Here is a tiny trained network, its code and every weight. The questions are about switching its units off for an input and a target symbol, where a switched-off unit gives its printed mean instead of its output.

import numpy as np


def w(rows, s, z=0):
    codes = np.array(rows[::2]) - 128.0
    scale = np.full(codes.shape[1], s)
    scale[-1] = z or s
    return codes * scale


def norm(h):
    return h / np.sqrt((h * h).mean(-1, keepdims=True) + 1e-5)


def softmax(a):
    e = np.exp(a - a.max(-1, keepdims=True))
    return e / e.sum(-1, keepdims=True)


def log_softmax(a):
    a = a - a.max(-1, keepdims=True)
    return a - np.log(np.exp(a).sum(-1, keepdims=True))


def net(x, mask):
    ids = ['ΔΘΞΦαγεζμπστ'.index(c) for c in x.split()]
    T = len(ids)
    res = E[ids] + P[:T]
    u = 0
    for l in range(2):
        r = norm(res)
        for j in range(3):
            rows = slice(3 * j, 3 * j + 3)
            q, k, v = (r @ M[l][rows].T for M in (Q, K, V))
            z = softmax(np.where(np.tri(T) > 0, q @ k.T / 3**0.5, -1e9)) @ v
            o = O[l][rows]
            res = res + np.where(mask[u + j], z, o[:, -1]) @ o[:, :-1]
        u += 3
    return log_softmax(norm(res)[-1] @ U[:, :-1].T + U[:, -1])


Q, K, V, O = {}, {}, {}, {}
E = w([
[157,107,152,119,145,139,74,202,124,229,118,104],'Δ',
[111,110,137,177,206,73,114,164,142,164,69,162],'Θ',
[114,94,167,170,171,116,16,147,120,147,86,115],'Ξ',
[92,130,156,116,123,119,185,164,159,180,111,68],'Φ',
[169,115,196,176,204,189,96,174,106,112,161,206],'α',
[75,119,227,105,170,92,185,176,158,81,98,140],'γ',
[179,106,141,135,87,169,113,225,133,97,101,102],'ε',
[165,143,185,75,124,119,214,183,108,125,160,106],'ζ',
[60,106,173,142,211,136,123,144,157,103,106,189],'μ',
[117,51,65,77,87,95,126,80,182,159,127,194],'π',
[69,160,123,74,143,116,195,196,133,143,108,211],'σ',
[115,130,247,122,126,192,117,131,117,53,168,141],'τ',
],0.012)
P = w([
[63,29,117,125,112,100,150,121,2,138,224,95],'0',
[126,107,118,130,102,156,155,107,92,125,76,167],'1',
[96,113,135,147,91,145,146,149,122,166,157,142],'2',
[134,91,136,118,121,148,133,122,113,126,90,144],'3',
[102,117,140,147,99,130,136,145,138,157,155,129],'4',
[142,96,134,112,133,145,129,125,126,123,102,133],'5',
[112,123,140,147,111,116,135,144,147,153,157,122],'6',
[146,100,128,106,144,143,121,128,135,118,115,126],'7',
[119,131,138,145,118,105,130,144,152,146,159,118],'8',
[148,108,116,96,148,146,116,132,145,117,129,109],'9',
[122,141,136,140,124,96,123,140,160,142,162,115],'10',
[145,124,102,90,145,154,109,131,154,120,145,90],'11',
[128,154,145,137,125,84,116,133,158,140,164,115],'12',
],0.015)
Q[0] = w([
[195,143,76,74,98,158,124,125,110,188,114,60],'L0H0',
[175,165,158,222,176,213,54,130,49,66,175,136],'L0H0',
[146,101,52,186,145,107,3,124,161,254,83,170],'L0H0',
[79,67,190,57,173,116,126,173,180,206,141,153],'L0H1',
[111,118,139,89,135,172,102,110,125,178,166,95],'L0H1',
[92,189,122,197,81,86,129,120,72,117,175,136],'L0H1',
[130,177,74,108,145,135,107,23,145,158,119,143],'L0H2',
[207,124,84,134,40,135,112,108,150,80,127,123],'L0H2',
[170,110,149,135,115,130,48,182,149,158,143,63],'L0H2',
],0.0078)
K[0] = w([
[189,98,54,69,5,110,114,170,117,176,133,35],'L0H0',
[157,86,143,239,161,178,55,130,18,64,184,125],'L0H0',
[166,124,45,203,178,124,10,124,149,253,90,167],'L0H0',
[189,199,69,59,203,97,65,159,233,94,130,92],'L0H1',
[108,203,105,101,161,114,117,133,157,109,74,121],'L0H1',
[115,29,105,121,127,203,150,124,5,106,133,192],'L0H1',
[61,69,89,103,175,111,138,69,104,176,116,169],'L0H2',
[144,51,85,127,30,97,129,132,80,103,199,141],'L0H2',
[199,174,138,152,122,132,56,120,201,128,148,76],'L0H2',
],0.0071)
V[0] = w([
[47,169,160,98,124,80,63,89,179,188,151,151],'L0H0',
[219,143,119,138,145,33,92,146,194,58,211,150],'L0H0',
[92,163,184,132,225,55,171,70,106,181,157,218],'L0H0',
[15,105,101,146,113,164,178,111,20,199,81,113],'L0H1',
[169,146,64,201,103,211,157,167,189,95,63,58],'L0H1',
[155,142,205,93,141,166,128,88,131,249,116,175],'L0H1',
[194,77,89,89,125,134,165,90,252,123,163,151],'L0H2',
[118,149,52,89,104,56,84,120,251,109,132,171],'L0H2',
[176,182,148,175,172,199,127,208,116,83,111,23],'L0H2',
],0.0047)
O[0] = w([
[35,120,79,97,95,163,131,96,165,122,150,113,72],'L0H0',
[61,158,84,115,75,73,168,130,3,137,110,111,46],'L0H0',
[131,127,82,104,13,204,101,147,142,225,139,95,21],'L0H0',
[85,117,82,146,108,134,174,71,93,111,135,48,183],'L0H1',
[197,140,147,142,125,157,139,49,196,124,142,168,162],'L0H1',
[124,215,75,140,170,138,147,153,118,48,196,108,155],'L0H1',
[157,145,201,192,152,168,145,133,106,129,70,110,111],'L0H2',
[198,132,214,153,133,129,136,96,178,97,105,212,6],'L0H2',
[40,171,69,99,38,162,127,31,140,206,121,132,253],'L0H2',
],0.0057,0.0034)
Q[1] = w([
[169,120,114,128,184,59,98,85,176,186,151,150],'L1H0',
[161,165,69,81,209,177,139,97,115,107,63,161],'L1H0',
[188,133,192,183,65,75,137,153,178,13,19,120],'L1H0',
[99,190,108,141,94,148,152,61,50,107,71,93],'L1H1',
[191,126,213,167,168,90,125,164,131,76,90,93],'L1H1',
[136,160,120,73,246,216,107,164,158,162,76,97],'L1H1',
[195,115,165,89,236,147,81,161,111,129,59,60],'L1H2',
[118,88,83,47,122,165,81,157,154,177,201,109],'L1H2',
[157,107,254,193,189,64,143,167,160,141,171,130],'L1H2',
],0.0095)
K[1] = w([
[124,110,30,174,126,91,127,154,160,80,148,130],'L1H0',
[129,178,133,48,151,119,167,51,184,116,147,242],'L1H0',
[188,109,180,111,41,131,74,104,167,209,107,137],'L1H0',
[149,100,120,169,70,209,152,95,88,120,91,119],'L1H1',
[146,174,175,149,64,109,88,121,214,170,107,172],'L1H1',
[123,174,81,64,161,155,111,70,162,139,51,144],'L1H1',
[140,197,152,84,135,133,89,66,164,170,114,185],'L1H2',
[113,110,86,26,229,135,125,90,84,136,113,120],'L1H2',
[123,159,192,98,154,11,93,163,131,132,203,155],'L1H2',
],0.011)
V[1] = w([
[142,95,112,137,192,69,110,97,207,132,172,190],'L1H0',
[149,167,176,68,147,91,223,116,131,132,178,172],'L1H0',
[185,151,18,118,128,161,141,161,76,114,157,145],'L1H0',
[105,108,112,187,96,89,77,94,186,103,91,145],'L1H1',
[147,204,126,171,103,163,135,181,223,126,44,138],'L1H1',
[153,89,155,101,116,22,135,107,157,120,126,1],'L1H1',
[115,119,133,80,179,59,97,54,86,112,156,62],'L1H2',
[124,50,48,113,126,85,170,155,107,212,108,75],'L1H2',
[188,155,151,103,43,101,48,190,228,61,89,54],'L1H2',
],0.0067)
O[1] = w([
[66,160,87,128,127,152,86,157,108,178,182,69,77],'L1H0',
[123,154,74,61,93,82,138,111,83,112,103,94,58],'L1H0',
[198,87,128,146,83,143,123,136,110,160,146,150,140],'L1H0',
[135,99,105,166,108,96,116,72,43,144,103,118,110],'L1H1',
[169,91,123,173,166,51,168,36,108,129,103,254,74],'L1H1',
[130,128,157,82,179,188,132,99,105,243,173,106,190],'L1H1',
[172,135,118,168,149,49,111,99,119,13,53,124,123],'L1H2',
[121,179,124,138,116,45,124,98,158,164,149,121,255],'L1H2',
[150,15,174,151,57,152,174,200,207,136,122,84,132],'L1H2',
],0.0078,0.0083)
U = w([
[200,194,175,160,191,80,88,187,216,99,172,108,12],'Δ',
[115,151,153,205,148,2,115,124,95,176,150,168,115],'Θ',
[133,94,139,177,148,121,64,113,132,99,52,57,86],'Ξ',
[155,127,88,141,215,181,202,41,142,141,130,64,83],'Φ',
[181,152,135,104,175,188,108,137,55,133,156,180,114],'α',
[73,104,175,48,197,90,147,172,132,143,34,118,3],'γ',
[165,45,165,152,88,143,166,144,134,139,146,143,216],'ε',
[221,147,126,53,111,103,156,127,76,126,111,112,127],'ζ',
[40,122,87,188,161,156,128,155,152,87,109,163,100],'μ',
[42,123,108,86,19,153,115,147,97,173,180,54,238],'π',
[119,143,45,106,69,107,172,173,131,126,111,171,112],'σ',
[150,117,163,92,140,175,118,88,117,25,145,110,139],'τ',
],0.008,0.0042)

Each question gives the input, a string of symbols that net reads in full, and the target symbol t.
The units are the heads (3 rows each of Q, K, V and O). Each row of codes is followed by its name. A weight is (code - 128) times the scale printed after its matrix; where a second scale follows, it is the last column's (O and U).
mask holds one flag per head, layer by layer. A switched-off head (its flag False) gives its mean, the last column of its rows in O, instead of its output. The means were averaged over made-up inputs and are rounded, as every weight is.
A unit's drop is (log p(t) with every unit on - log p(t) with that unit switched off) / (log p(t) with every unit on - log p(t) with every unit switched off).
The circuit of an input: a set's keep is (log p(t) with only the set's units on - log p(t) with every unit switched off) / (log p(t) with every unit on - log p(t) with every unit switched off). Starting from all 6 units, units are removed one at a time, each time the one whose removal leaves the highest keep (on an exact tie, the one counted first), for as long as the keep stays at least 0.8.
circuit, biggest first: the units of the circuit, biggest drop first
unit that matters most: the unit with the biggest drop
heads that matter: for each layer, one digit per head in row order, 1 if its drop is at least 0.15 and else 0, layers parted by /
input μ π π π π σ, target σ: circuit, biggest first -> L1H1
input ε π Θ μ π ε Φ ε, target Φ: heads that matter -> 111 / 110
input γ ε Φ ε α ε, target α: circuit, biggest first -> L0H0, L1H2
input ε Φ Δ Δ ε π π α μ γ Ξ ζ, target ζ: heads that matter -> 100 / 110
input μ ε ε γ Φ ε τ ε, target τ: circuit, biggest first -> L0H0, L1H2, L1H0
input ε ε Δ σ, target σ: circuit, biggest first -> L1H1, L1H0
input ε Θ π ε ε μ, target μ: heads that matter -> 000 / 111
input π ε γ ε ε ε Φ ε π γ, target ε: circuit, biggest first -> L0H0, L1H2, L0H2, L1H1
input π ζ Ξ μ ε ε π μ γ ε π Δ ε, target ε: circuit, biggest first -> L0H0, L1H2
input Θ γ Ξ Δ Δ, target Δ: circuit, biggest first -> L0H1, L0H0, L1H1
input π ε ε μ ε ε Δ Φ Φ, target Δ: circuit, biggest first -> L1H2, L0H2, L1H0, L1H1
input ε μ Δ Ξ Δ ε α Φ ε ε ζ, target π: heads that matter -> 101 / 010
input Δ π ε Ξ ε ε ε ε π ε σ ε, target σ: heads that matter -> 111 / 111
input γ π ε π ε ε ε μ, target μ: heads that matter -> 101 / 111
input ε π γ π σ ε, target π: unit that matters most -> L0H2
input Ξ ε ε Φ Θ μ ε ε μ α Δ, target π: heads that matter -> 101 / 010
input π ε Ξ ε, target Ξ: circuit, biggest first -> L0H0, L1H1, L0H2
input Ξ γ ε ε ε π, target π: heads that matter -> 100 / 110
input Δ π ε Δ π π π, target ε: circuit, biggest first -> L0H2, L1H2
input ε γ π ε, target γ: circuit, biggest first -> L0H1, L0H0, L1H0, L0H2
input π ε ε ε ε μ π ε, target μ: unit that matters most -> L0H0
input ζ ε ε, target Δ: circuit, biggest first -> L0H0, L0H2, L1H2, L1H1
input α ε Θ Φ ε π π ε, target π: heads that matter -> 101 / 100
input Φ Δ Φ ε Φ ε, target Φ: heads that matter -> 110 / 110
input Δ ε Φ ε π π, target π: heads that matter -> 010 / 100
input Φ ε Δ π Δ ε Ξ ε, target Ξ: heads that matter -> 111 / 010
input Δ ε σ Δ ε γ ε μ σ ε, target μ: heads that matter -> 111 / 111
input π ε ε γ Φ Ξ ε ε α, target π: circuit, biggest first -> L0H0
input ε π ε Φ π, target Δ: circuit, biggest first -> L0H2, L0H0, L1H2, L1H1
